Below is a small trained network, with its code and all its weights. Each question gives an input and a class and asks what happens when units are switched off, that is, made to give their printed mean instead of their output.

import numpy as np


def w(rows, s, z=0):
    codes = np.array(rows[::2]) - 128.0
    scale = np.full(codes.shape[1], s)
    scale[-1] = z or s
    return codes * scale


def norm(h):
    return h / np.sqrt((h * h).mean(-1, keepdims=True) + 1e-5)


def f(y):
    return y / 2 * (1 + np.tanh(0.7978845608 * (y + 0.044715 * y**3)))


def log_softmax(a):
    a = a - a.max(-1, keepdims=True)
    return a - np.log(np.exp(a).sum(-1, keepdims=True))


def net(x, mask):
    res = np.array(x, float).reshape(1, 7) / 4 @ E
    u = 0
    for l in range(3):
        y = f(norm(res) @ A[l][:, :-1].T + A[l][:, -1])
        res = res + np.where(mask[u : u + 13], y, B[l][:, -1]) @ B[l][:, :-1]
        u += 13
    return log_softmax(norm(res)[-1] @ U[:, :-1].T + U[:, -1])


A, B = {}, {}
E = w([
[139,63,133,102],'x0',
[127,128,126,126],'x1',
[129,127,130,128],'x2',
[125,167,209,60],'x3',
[250,143,112,98],'x4',
[128,128,131,131],'x5',
[130,127,129,127],'x6',
],0.0016)
A[0] = w([
[221,86,45,186,141],'0.n0',
[100,162,50,194,114],'0.n1',
[82,135,65,223,61],'0.n2',
[71,99,196,113,141],'0.n3',
[46,59,98,233,78],'0.n4',
[54,121,59,130,8],'0.n5',
[79,61,95,164,12],'0.n6',
[145,152,112,95,83],'0.n7',
[78,100,67,119,100],'0.n8',
[171,178,116,63,220],'0.n9',
[126,40,65,100,91],'0.n10',
[2,92,40,188,26],'0.n11',
[125,69,121,159,4],'0.n12',
],0.0037,0.0012)
B[0] = w([
[62,120,23,179,251],'0.n0',
[167,158,102,90,189],'0.n1',
[185,210,126,77,197],'0.n2',
[161,126,3,76,174],'0.n3',
[228,167,201,86,249],'0.n4',
[112,164,205,85,133],'0.n5',
[136,113,234,104,146],'0.n6',
[130,150,190,164,111],'0.n7',
[151,123,169,132,151],'0.n8',
[224,180,191,225,181],'0.n9',
[96,38,150,179,164],'0.n10',
[190,183,237,134,252],'0.n11',
[66,116,197,145,109],'0.n12',
],0.0023,0.0015)
A[1] = w([
[107,224,160,84,140],'1.n0',
[18,208,132,128,50],'1.n1',
[48,43,75,123,104],'1.n2',
[159,50,158,163,39],'1.n3',
[141,2,135,139,4],'1.n4',
[45,217,127,103,74],'1.n5',
[127,66,248,126,153],'1.n6',
[87,67,150,68,113],'1.n7',
[43,28,143,61,55],'1.n8',
[194,98,140,108,136],'1.n9',
[79,143,220,68,120],'1.n10',
[223,35,172,150,150],'1.n11',
[74,140,161,55,83],'1.n12',
],0.0035,0.0011)
B[1] = w([
[156,76,148,205,254],'1.n0',
[202,15,115,99,147],'1.n1',
[233,156,127,166,119],'1.n2',
[94,59,143,107,119],'1.n3',
[142,123,189,150,124],'1.n4',
[185,5,144,135,170],'1.n5',
[26,159,85,153,208],'1.n6',
[109,172,63,89,125],'1.n7',
[210,232,64,76,125],'1.n8',
[20,122,180,87,174],'1.n9',
[138,145,43,184,222],'1.n10',
[11,103,179,87,237],'1.n11',
[125,110,77,137,147],'1.n12',
],0.0027,0.0011)
A[2] = w([
[195,129,101,116,214],'2.n0',
[98,67,34,90,181],'2.n1',
[102,91,182,64,165],'2.n2',
[142,139,76,156,103],'2.n3',
[142,114,177,171,80],'2.n4',
[112,189,55,118,68],'2.n5',
[117,138,141,152,130],'2.n6',
[145,2,107,158,11],'2.n7',
[145,107,110,119,156],'2.n8',
[99,121,123,128,192],'2.n9',
[122,170,146,132,91],'2.n10',
[149,100,152,101,178],'2.n11',
[99,165,125,130,176],'2.n12',
],0.0068,0.0013)
B[2] = w([
[36,83,171,123,227],'2.n0',
[171,179,175,101,249],'2.n1',
[22,117,113,231,171],'2.n2',
[97,98,95,160,183],'2.n3',
[161,181,103,55,185],'2.n4',
[117,106,77,87,157],'2.n5',
[158,126,148,93,151],'2.n6',
[180,3,169,66,246],'2.n7',
[106,139,188,95,147],'2.n8',
[105,120,168,110,152],'2.n9',
[209,65,147,176,141],'2.n10',
[72,125,105,124,140],'2.n11',
[158,60,157,85,156],'2.n12',
],0.003,0.0019)
U = w([
[206,212,202,173,161],'0',
[169,38,161,79,220],'1',
[34,147,190,155,205],'2',
[96,175,54,29,8],'3',
[159,139,8,181,21],'4',
],0.011,0.0017)

Each question gives the input, the list of numbers given to net, and the class t.
The units are the neurons (one row each of A and B). Each row of codes is followed by its name. A weight is (code - 128) times the scale printed after its matrix; where a second scale follows, it is the last column's (A, B and U).
mask holds one flag per neuron, layer by layer. A switched-off neuron (its flag False) gives its mean, the last column of its row in B, instead of its output. The means were averaged over made-up inputs and are rounded, as every weight is.
A unit's drop is (log p(t) with every unit on - log p(t) with that unit switched off) / (log p(t) with every unit on - log p(t) with every unit switched off).
The circuit of an input: a set's keep is (log p(t) with only the set's units on - log p(t) with every unit switched off) / (log p(t) with every unit on - log p(t) with every unit switched off). Starting from the 12 units with the biggest drops (on a tie, the unit counted first), units are removed one at a time, each time the one whose removal leaves the highest keep (on an exact tie, the one counted first), for as long as the keep stays at least 0.8.
circuit, biggest first: the units of the circuit, biggest drop first
k most important neurons: the k neurons with the biggest drops, biggest first
top k neurons in layer l: the k neurons of layer l with the biggest drops, biggest first
input [-7,6,-7,5,-1,0,-2], class 1: circuit, biggest first => 0.n11; 1.n1; 1.n5
input [-7,-5,5,0,5,3,3], class 4: circuit, biggest first => 0.n4; 2.n1
input [0,6,4,-7,-6,-8,-5], class 0: circuit, biggest first => 0.n11; 0.n4
input [5,-1,5,8,0,4,5], class 3: top 2 neurons in layer 0 => 0.n11; 0.n4
input [-5,6,2,1,-6,6,-7], class 1: circuit, biggest first => 1.n1; 1.n5
input [-6,5,-7,-2,-5,-5,6], class 0: top neuron in layer 0 => 0.n11
input [3,2,-5,1,6,0,-6], class 2: 2 most important neurons => 1.n11; 1.n10
input [-7,-5,3,-7,0,-8,7], class 0: 2 most important neurons => 0.n11; 0.n3
input [7,1,-5,-8,0,8,-2], class 2: top 4 neurons in layer 0 => 0.n4; 0.n6; 0.n11; 0.n3
input [0,6,4,6,-4,0,6], class 1: top 2 neurons in layer 0 => 0.n10; 0.n6
input [0,-6,-2,1,-8,2,-8], class 1: top 2 neurons in layer 1 => 1.n10; 1.n11
input [-3,8,-5,7,-8,7,-1], class 1: 2 most important neurons => 1.n5; 1.n1
input [1,4,-6,4,-8,6,-2], class 3: top 2 neurons in layer 0 => 0.n9; 0.n0
input [-5,-6,-1,4,-6,7,-8], class 1: 2 most important neurons => 1.n1; 1.n5
input [1,-2,7,1,-1,5,1], class 3: most important neuron => 2.n7
input [-4,-6,-7,-1,-8,3,-3], class 0: 3 most important neurons => 0.n11; 0.n4; 0.n0
input [1,-7,3,7,-5,7,-4], class 3: 2 most important neurons => 1.n8; 1.n7
input [-7,0,7,8,-7,4,2], class 1: top 2 neurons in layer 1 => 1.n1; 1.n5
input [1,8,4,1,6,6,2], class 2: top 2 neurons in layer 0 => 0.n2; 0.n1
input [8,1,0,4,7,-8,-8], class 2: most important neuron => 2.n2
input [-1,-5,4,-3,3,8,-2], class 4: 3 most important neurons => 1.n5; 1.n1; 1.n0
input [-3,-7,-7,8,0,4,2], class 1: top 3 neurons in layer 1 => 1.n5; 1.n0; 1.n1
input [-6,5,6,-1,-8,-1,3], class 0: top 3 neurons in layer 0 => 0.n11; 0.n4; 0.n0
